Below is a small trained network, with its code and all its weights. Each question gives an input and a target symbol and asks what happens when units are switched off, that is, made to give their printed mean instead of their output.

import numpy as np


def w(rows, s, z=0):
    codes = np.array(rows[::2]) - 128.0
    scale = np.full(codes.shape[1], s)
    scale[-1] = z or s
    return codes * scale


def f(y):
    return np.maximum(y, 0)


def softmax(a):
    e = np.exp(a - a.max(-1, keepdims=True))
    return e / e.sum(-1, keepdims=True)


def log_softmax(a):
    a = a - a.max(-1, keepdims=True)
    return a - np.log(np.exp(a).sum(-1, keepdims=True))


def net(x, mask):
    ids = ['ΓΔΘΞΣΦΩαβεζηλμτψ'.index(c) for c in x.split()]
    T = len(ids)
    res = E[ids] + P[:T]
    q, k, v = (res @ M[0].T for M in (Q, K, V))
    z = softmax(np.where(np.tri(T) > 0, q @ k.T / 4**0.5, -1e9)) @ v
    res = res + np.where(mask[0], z, O[0][:, -1]) @ O[0][:, :-1]
    y = f(res @ A[0][:, :-1].T + A[0][:, -1])
    res = res + np.where(mask[1:17], y, B[0][:, -1]) @ B[0][:, :-1]
    return log_softmax(res[-1] @ U[:, :-1].T + U[:, -1])


Q, K, V, O, A, B = {}, {}, {}, {}, {}, {}
E = w([
[205,177,170,103,139,28,214,102],'Γ',
[199,209,146,122,28,165,107,113],'Δ',
[141,197,143,161,146,206,47,89],'Θ',
[242,217,95,146,147,105,84,116],'Ξ',
[124,187,141,196,112,92,147,189],'Σ',
[87,131,89,156,87,182,62,152],'Φ',
[140,172,65,176,165,148,85,182],'Ω',
[202,127,36,152,127,142,118,172],'α',
[168,96,142,65,107,87,161,135],'β',
[108,251,186,165,171,67,99,175],'ε',
[163,220,154,118,135,119,175,42],'ζ',
[88,222,240,111,54,184,47,136],'η',
[94,110,104,127,136,177,140,187],'λ',
[139,126,79,171,37,191,150,212],'μ',
[104,68,156,134,92,172,165,74],'τ',
[160,192,91,116,205,37,185,94],'ψ',
],0.019)
P = w([
[173,66,192,254,123,82,157,61],'0',
[197,130,97,95,144,155,164,124],'1',
[102,121,139,203,82,59,131,89],'2',
[170,131,90,98,131,150,154,143],'3',
[91,119,93,104,87,84,32,84],'4',
[157,125,103,112,130,148,156,163],'5',
[65,126,91,137,60,75,67,100],'6',
[147,130,98,108,122,146,139,177],'7',
],0.012)
Q[0] = w([
[166,123,66,161,68,112,115,254],'head 1',
[120,66,181,174,26,175,126,96],'head 1',
[180,140,88,69,114,154,210,61],'head 1',
[145,177,174,105,111,154,61,89],'head 1',
],0.0092)
K[0] = w([
[171,96,87,127,75,141,102,202],'head 1',
[102,49,166,112,34,254,128,91],'head 1',
[157,109,69,77,89,180,174,35],'head 1',
[187,229,166,143,94,220,104,121],'head 1',
],0.0092)
V[0] = w([
[97,80,79,128,100,147,85,127],'head 1',
[167,186,161,194,55,123,116,13],'head 1',
[26,169,109,126,141,51,63,146],'head 1',
[137,209,169,238,254,44,96,152],'head 1',
],0.0056)
O[0] = w([
[142,104,174,232,76,127,189,95,69],'head 1',
[117,99,181,195,65,169,100,152,254],'head 1',
[227,78,214,160,185,140,126,52,111],'head 1',
[109,171,91,93,61,187,1,136,211],'head 1',
],0.0062,0.0081)
A[0] = w([
[58,116,223,148,151,51,164,209,185],'neuron 1',
[179,166,187,162,140,63,146,31,119],'neuron 2',
[156,156,177,2,110,149,173,166,66],'neuron 3',
[173,115,93,51,81,191,221,163,43],'neuron 4',
[214,161,86,126,193,127,93,163,1],'neuron 5',
[169,108,40,91,251,227,112,169,54],'neuron 6',
[78,110,121,188,66,113,95,151,242],'neuron 7',
[130,244,118,215,79,105,31,136,87],'neuron 8',
[168,62,178,27,157,75,165,141,158],'neuron 9',
[74,24,129,32,54,148,183,176,128],'neuron 10',
[192,96,191,103,104,83,68,92,109],'neuron 11',
[132,168,98,101,207,242,201,90,72],'neuron 12',
[54,91,169,156,123,104,128,60,79],'neuron 13',
[30,51,191,61,128,143,145,92,101],'neuron 14',
[19,123,135,92,89,67,84,52,143],'neuron 15',
[147,170,132,66,214,147,187,98,74],'neuron 16',
],0.0083,0.0048)
B[0] = w([
[164,168,100,96,148,169,73,67,144],'neuron 1',
[131,8,63,145,180,121,26,166,158],'neuron 2',
[143,61,208,140,57,78,56,95,150],'neuron 3',
[163,64,150,132,93,83,170,174,145],'neuron 4',
[128,158,197,136,153,76,220,54,146],'neuron 5',
[86,132,233,255,159,130,122,134,142],'neuron 6',
[142,121,69,101,172,112,52,129,193],'neuron 7',
[98,92,119,80,128,152,206,107,252],'neuron 8',
[116,183,131,157,168,94,153,43,139],'neuron 9',
[38,77,136,91,172,152,131,91,142],'neuron 10',
[53,87,81,221,132,77,159,154,157],'neuron 11',
[170,64,128,112,242,167,129,170,141],'neuron 12',
[125,143,102,59,145,112,156,181,139],'neuron 13',
[186,196,60,163,95,136,139,121,134],'neuron 14',
[166,194,80,155,117,166,187,206,161],'neuron 15',
[198,145,111,110,169,95,64,166,140],'neuron 16',
],0.0081,0.018)
U = w([
[155,164,137,122,81,33,85,106,95],'Γ',
[180,140,127,114,38,116,173,113,66],'Δ',
[156,143,136,124,174,218,116,45,34],'Θ',
[155,201,123,156,87,132,203,12,119],'Ξ',
[123,254,35,71,90,104,163,152,184],'Σ',
[82,78,41,205,127,86,13,40,254],'Φ',
[112,164,146,183,163,146,136,85,94],'Ω',
[163,139,141,182,118,100,158,141,109],'α',
[85,83,155,54,129,71,129,70,69],'β',
[47,188,161,38,150,104,162,93,104],'ε',
[226,107,134,14,172,159,86,135,128],'ζ',
[114,155,195,111,80,125,81,75,183],'η',
[95,88,169,100,176,108,109,166,79],'λ',
[129,95,113,74,132,105,172,183,11],'μ',
[111,97,118,79,149,155,195,52,36],'τ',
[157,172,146,112,192,96,84,92,113],'ψ',
],0.0082,0.0043)

Each question gives the input, a string of symbols that net reads in full, and the target symbol t.
The units are the heads (4 rows each of Q, K, V and O) and the neurons (one row each of A and B). Each row of codes is followed by its name. A weight is (code - 128) times the scale printed after its matrix; where a second scale follows, it is the last column's (O, A, B and U).
mask holds one flag per unit, heads first, then neurons. A switched-off unit (its flag False) gives its mean, the last column of its rows in O or B, instead of its output. The means were averaged over made-up inputs and are rounded, as every weight is.
A unit's drop is (log p(t) with every unit on - log p(t) with that unit switched off) / (log p(t) with every unit on - log p(t) with every unit switched off).
The circuit of an input: a set's keep is (log p(t) with only the set's units on - log p(t) with every unit switched off) / (log p(t) with every unit on - log p(t) with every unit switched off). Starting from the 12 units with the biggest drops (on a tie, the unit counted first), units are removed one at a time, each time the one whose removal leaves the highest keep (on an exact tie, the one counted first), for as long as the keep stays at least 0.8.
units of the circuit, in order: the units of the circuit, biggest drop first
top k neurons: the k neurons with the biggest drops, biggest first
drop of u: that unit's drop, to one decimal
input α Δ Δ η Δ ζ ζ, target Σ: units of the circuit, in order	[neuron 15]
input τ λ λ Σ τ, target Σ: units of the circuit, in order	[neuron 15; neuron 14]
input ψ Ω Σ Θ Σ Σ α ζ, target ζ: units of the circuit, in order	[neuron 12; neuron 11]
input ζ ζ Φ Δ η, target Φ: units of the circuit, in order	[head 1; neuron 11]
input ζ ζ α Γ Σ Δ, target Δ: units of the circuit, in order	[neuron 4; neuron 3; head 1]
input ψ ζ ε Ξ, target Ξ: units of the circuit, in order	[neuron 5; neuron 7]
input Σ ε Σ, target Σ: top 3 neurons	[neuron 8; neuron 2; neuron 3]
input Ξ Σ Σ ψ μ ε, target ε: units of the circuit, in order	[head 1; neuron 8; neuron 5; neuron 2]
input Σ μ ζ λ λ Θ Θ, target Σ: units of the circuit, in order	[neuron 15; neuron 2]
input μ λ η, target Φ: units of the circuit, in order	[neuron 11; neuron 7]
input ψ Σ ε Σ β, target Φ: top 3 neurons	[neuron 8; neuron 11; neuron 10]
input Σ ψ Δ, target Φ: top 2 neurons	[neuron 7; neuron 2]
input Θ η Ξ ψ ψ Γ, target Γ: top 2 neurons	[neuron 8; neuron 3]
input β ζ α τ Ω λ, target λ: units of the circuit, in order	[neuron 6; neuron 10]
input Σ Σ Φ η η Γ η, target Σ: top 2 neurons	[neuron 15; neuron 13]
input ζ Δ Σ ζ ζ ζ Γ, target Φ: top 3 neurons	[neuron 2; neuron 11; neuron 8]
input α Φ Δ ε, target ε: top 3 neurons	[neuron 8; neuron 5; neuron 2]
input Σ β η Σ ε η ζ λ, target λ: top 2 neurons	[neuron 6; neuron 10]
input Δ Ξ β, target Φ: top 2 neurons	[neuron 8; neuron 10]
input ψ ζ ζ τ β ψ τ, target Σ: top neuron	[neuron 13]
input η Δ Ω α, target α: drop of head 1	0.1
input ζ ζ η ψ ζ ζ η Γ, target Γ: drop of neuron 3	0.3
